Here is a tiny trained network, its code and every weight. The questions are about switching its units off for an input and a target symbol, where a switched-off unit gives its printed mean instead of its output.

import numpy as np


def w(rows, s, z=0):
    codes = np.array(rows[::2]) - 128.0
    scale = np.full(codes.shape[1], s)
    scale[-1] = z or s
    return codes * scale


def softmax(a):
    e = np.exp(a - a.max(-1, keepdims=True))
    return e / e.sum(-1, keepdims=True)


def log_softmax(a):
    a = a - a.max(-1, keepdims=True)
    return a - np.log(np.exp(a).sum(-1, keepdims=True))


def net(x, mask):
    ids = ['γδθμξτψ'.index(c) for c in x.split()]
    T = len(ids)
    res = E[ids] + P[:T]
    u = 0
    for l in range(3):
        r = res
        for j in range(3):
            rows = slice(2 * j, 2 * j + 2)
            q, k, v = (r @ M[l][rows].T for M in (Q, K, V))
            z = softmax(np.where(np.tri(T) > 0, q @ k.T / 2**0.5, -1e9)) @ v
            o = O[l][rows]
            res = res + np.where(mask[u + j], z, o[:, -1]) @ o[:, :-1]
        u += 3
    return log_softmax(res[-1] @ U[:, :-1].T + U[:, -1])


Q, K, V, O = {}, {}, {}, {}
E = w([
[180,147,118,73,138,198,100],'γ',
[88,107,103,94,158,184,112],'δ',
[163,71,157,172,197,104,170],'θ',
[135,145,66,173,145,170,137],'μ',
[163,71,70,99,135,132,101],'ξ',
[6,168,177,175,126,190,92],'τ',
[144,164,171,126,145,175,83],'ψ',
],0.013)
P = w([
[155,154,137,84,158,98,123],'0',
[98,71,183,96,153,209,201],'1',
[137,74,120,144,71,124,108],'2',
[126,150,106,164,198,98,58],'3',
[118,129,252,150,129,183,194],'4',
[143,88,152,145,50,108,111],'5',
],0.014)
Q[0] = w([
[121,114,151,132,229,174,210],'L0H0',
[89,152,126,94,254,31,116],'L0H0',
[174,58,131,141,202,150,99],'L0H1',
[137,122,114,137,174,60,86],'L0H1',
[123,148,192,106,74,147,221],'L0H2',
[109,108,91,77,23,60,130],'L0H2',
],0.0089)
K[0] = w([
[178,113,30,83,239,138,76],'L0H0',
[195,178,25,8,63,224,201],'L0H0',
[228,159,106,140,166,31,35],'L0H1',
[83,179,98,109,160,89,68],'L0H1',
[34,87,110,255,122,173,24],'L0H2',
[97,37,177,149,59,206,253],'L0H2',
],0.007)
V[0] = w([
[41,192,129,59,120,211,109],'L0H0',
[254,105,115,137,127,94,206],'L0H0',
[193,184,183,148,100,85,96],'L0H1',
[112,252,79,156,133,22,43],'L0H1',
[76,169,217,235,166,120,245],'L0H2',
[104,97,232,44,137,158,142],'L0H2',
],0.006)
O[0] = w([
[51,164,125,67,142,98,200,120],'L0H0',
[209,45,121,161,124,194,124,138],'L0H0',
[54,111,177,134,85,178,71,68],'L0H1',
[89,199,97,112,108,191,18,1],'L0H1',
[196,20,145,69,254,80,55,146],'L0H2',
[179,108,193,184,114,40,133,127],'L0H2',
],0.0077,0.0025)
Q[1] = w([
[85,111,132,150,2,110,89],'L1H0',
[155,84,89,112,87,67,88],'L1H0',
[109,109,80,145,61,77,82],'L1H1',
[134,124,136,111,183,210,154],'L1H1',
[131,103,170,97,90,123,187],'L1H2',
[107,120,160,90,93,111,113],'L1H2',
],0.0092)
K[1] = w([
[182,74,154,128,109,17,107],'L1H0',
[139,49,209,130,124,125,161],'L1H0',
[119,2,127,33,98,76,153],'L1H1',
[116,190,164,184,198,212,107],'L1H1',
[110,167,175,136,85,161,66],'L1H2',
[156,164,87,133,133,80,69],'L1H2',
],0.0077)
V[1] = w([
[95,144,139,115,126,163,234],'L1H0',
[105,97,88,192,151,45,94],'L1H0',
[118,72,136,112,61,128,226],'L1H1',
[94,110,193,134,145,176,132],'L1H1',
[110,129,158,93,96,169,126],'L1H2',
[160,82,121,148,148,99,253],'L1H2',
],0.0075)
O[1] = w([
[82,177,195,184,78,85,126,150],'L1H0',
[86,82,161,58,166,138,239,101],'L1H0',
[193,241,183,102,62,143,164,85],'L1H1',
[156,237,202,185,253,160,90,161],'L1H1',
[99,146,149,164,139,170,114,133],'L1H2',
[84,40,229,62,102,158,181,254],'L1H2',
],0.0064,0.0042)
Q[2] = w([
[143,184,112,205,124,210,50],'L2H0',
[146,126,176,131,2,149,220],'L2H0',
[150,106,73,49,82,163,159],'L2H1',
[111,163,126,111,145,118,60],'L2H1',
[31,196,110,105,223,125,128],'L2H2',
[49,109,155,151,129,213,156],'L2H2',
],0.0072)
K[2] = w([
[207,177,63,139,117,100,38],'L2H0',
[40,134,202,86,1,135,59],'L2H0',
[144,135,107,163,145,122,52],'L2H1',
[131,124,184,60,161,154,123],'L2H1',
[9,145,98,85,43,137,169],'L2H2',
[94,169,122,71,174,178,94],'L2H2',
],0.0087)
V[2] = w([
[33,139,178,198,131,177,152],'L2H0',
[76,153,55,224,118,185,81],'L2H0',
[145,104,171,89,197,153,218],'L2H1',
[180,39,188,100,123,190,240],'L2H1',
[68,173,101,161,1,223,63],'L2H2',
[147,100,206,250,154,77,98],'L2H2',
],0.0055)
O[2] = w([
[77,67,187,100,70,122,66,212],'L2H0',
[77,103,59,181,119,135,19,116],'L2H0',
[106,173,52,135,96,39,146,222],'L2H1',
[166,178,65,181,141,86,98,254],'L2H1',
[166,159,47,130,175,144,255,40],'L2H2',
[224,93,254,129,177,189,62,211],'L2H2',
],0.0059,0.004)
U = w([
[162,233,190,107,111,207,140,121],'γ',
[70,197,170,87,50,28,155,251],'δ',
[182,180,138,69,250,66,163,109],'θ',
[94,107,49,230,141,125,60,123],'μ',
[151,137,91,254,34,106,180,116],'ξ',
[42,84,176,13,132,185,121,105],'τ',
[147,114,215,200,82,198,34,53],'ψ',
],0.0049,0.002)

Each question gives the input, a string of symbols that net reads in full, and the target symbol t.
The units are the heads (2 rows each of Q, K, V and O). Each row of codes is followed by its name. A weight is (code - 128) times the scale printed after its matrix; where a second scale follows, it is the last column's (O and U).
mask holds one flag per head, layer by layer. A switched-off head (its flag False) gives its mean, the last column of its rows in O, instead of its output. The means were averaged over made-up inputs and are rounded, as every weight is.
A unit's drop is (log p(t) with every unit on - log p(t) with that unit switched off) / (log p(t) with every unit on - log p(t) with every unit switched off).
The circuit of an input: a set's keep is (log p(t) with only the set's units on - log p(t) with every unit switched off) / (log p(t) with every unit on - log p(t) with every unit switched off). Starting from all 9 units, units are removed one at a time, each time the one whose removal leaves the highest keep (on an exact tie, the one counted first), for as long as the keep stays at least 0.8.
units of the circuit, in order: the units of the circuit, biggest drop first
unit that matters most: the unit with the biggest drop
which heads matter: for each layer, one digit per head in row order, 1 if its drop is at least 0.15 and else 0, layers parted by /
drop of u: that unit's drop, to one decimal
input θ ψ μ μ ψ, target τ: units of the circuit, in order -> [L0H1; L1H0; L1H1]
input τ δ μ μ μ ξ, target δ: units of the circuit, in order -> [L0H0; L1H1]
input δ μ μ μ γ, target τ: which heads matter -> 011 / 110 / 000
input μ μ ξ ψ, target μ: unit that matters most -> L0H1
input θ γ γ ξ μ, target γ: units of the circuit, in order -> [L1H1; L0H2]
input γ μ μ τ τ ξ, target δ: which heads matter -> 100 / 000 / 000
input ξ μ μ τ θ, target θ: units of the circuit, in order -> [L1H1; L2H2; L0H2]
input μ μ δ τ θ θ, target ψ: units of the circuit, in order -> [L2H2; L0H2]
input τ τ μ μ μ, target τ: which heads matter -> 011 / 110 / 010
input γ τ μ μ δ μ, target δ: which heads matter -> 100 / 000 / 000
input μ τ ψ μ ψ δ, target δ: units of the circuit, in order -> [L0H0; L1H0]
input τ μ τ γ, target τ: units of the circuit, in order -> [L1H2; L0H1; L2H1]
input μ θ γ γ μ, target ξ: units of the circuit, in order -> [L0H2; L0H1; L2H2]
input τ ψ τ, target δ: units of the circuit, in order -> [L0H0]
input ξ μ μ θ, target ξ: units of the circuit, in order -> [L0H2; L2H2]
input γ μ μ μ μ ξ, target τ: units of the circuit, in order -> [L0H2; L1H0; L2H1]
input τ γ μ ξ τ, target γ: units of the circuit, in order -> [L0H2; L1H1]
input μ θ θ, target ψ: which heads matter -> 101 / 000 / 001
input τ μ ψ ψ μ, target μ: which heads matter -> 010 / 011 / 000
input μ μ θ γ, target μ: unit that matters most -> L0H1
input δ μ μ θ, target δ: drop of L2H1 -> 0.1
input δ μ μ μ τ, target τ: drop of L2H0 -> 0.3
input θ δ γ μ θ μ, target ψ: drop of L0H0 -> 0.5
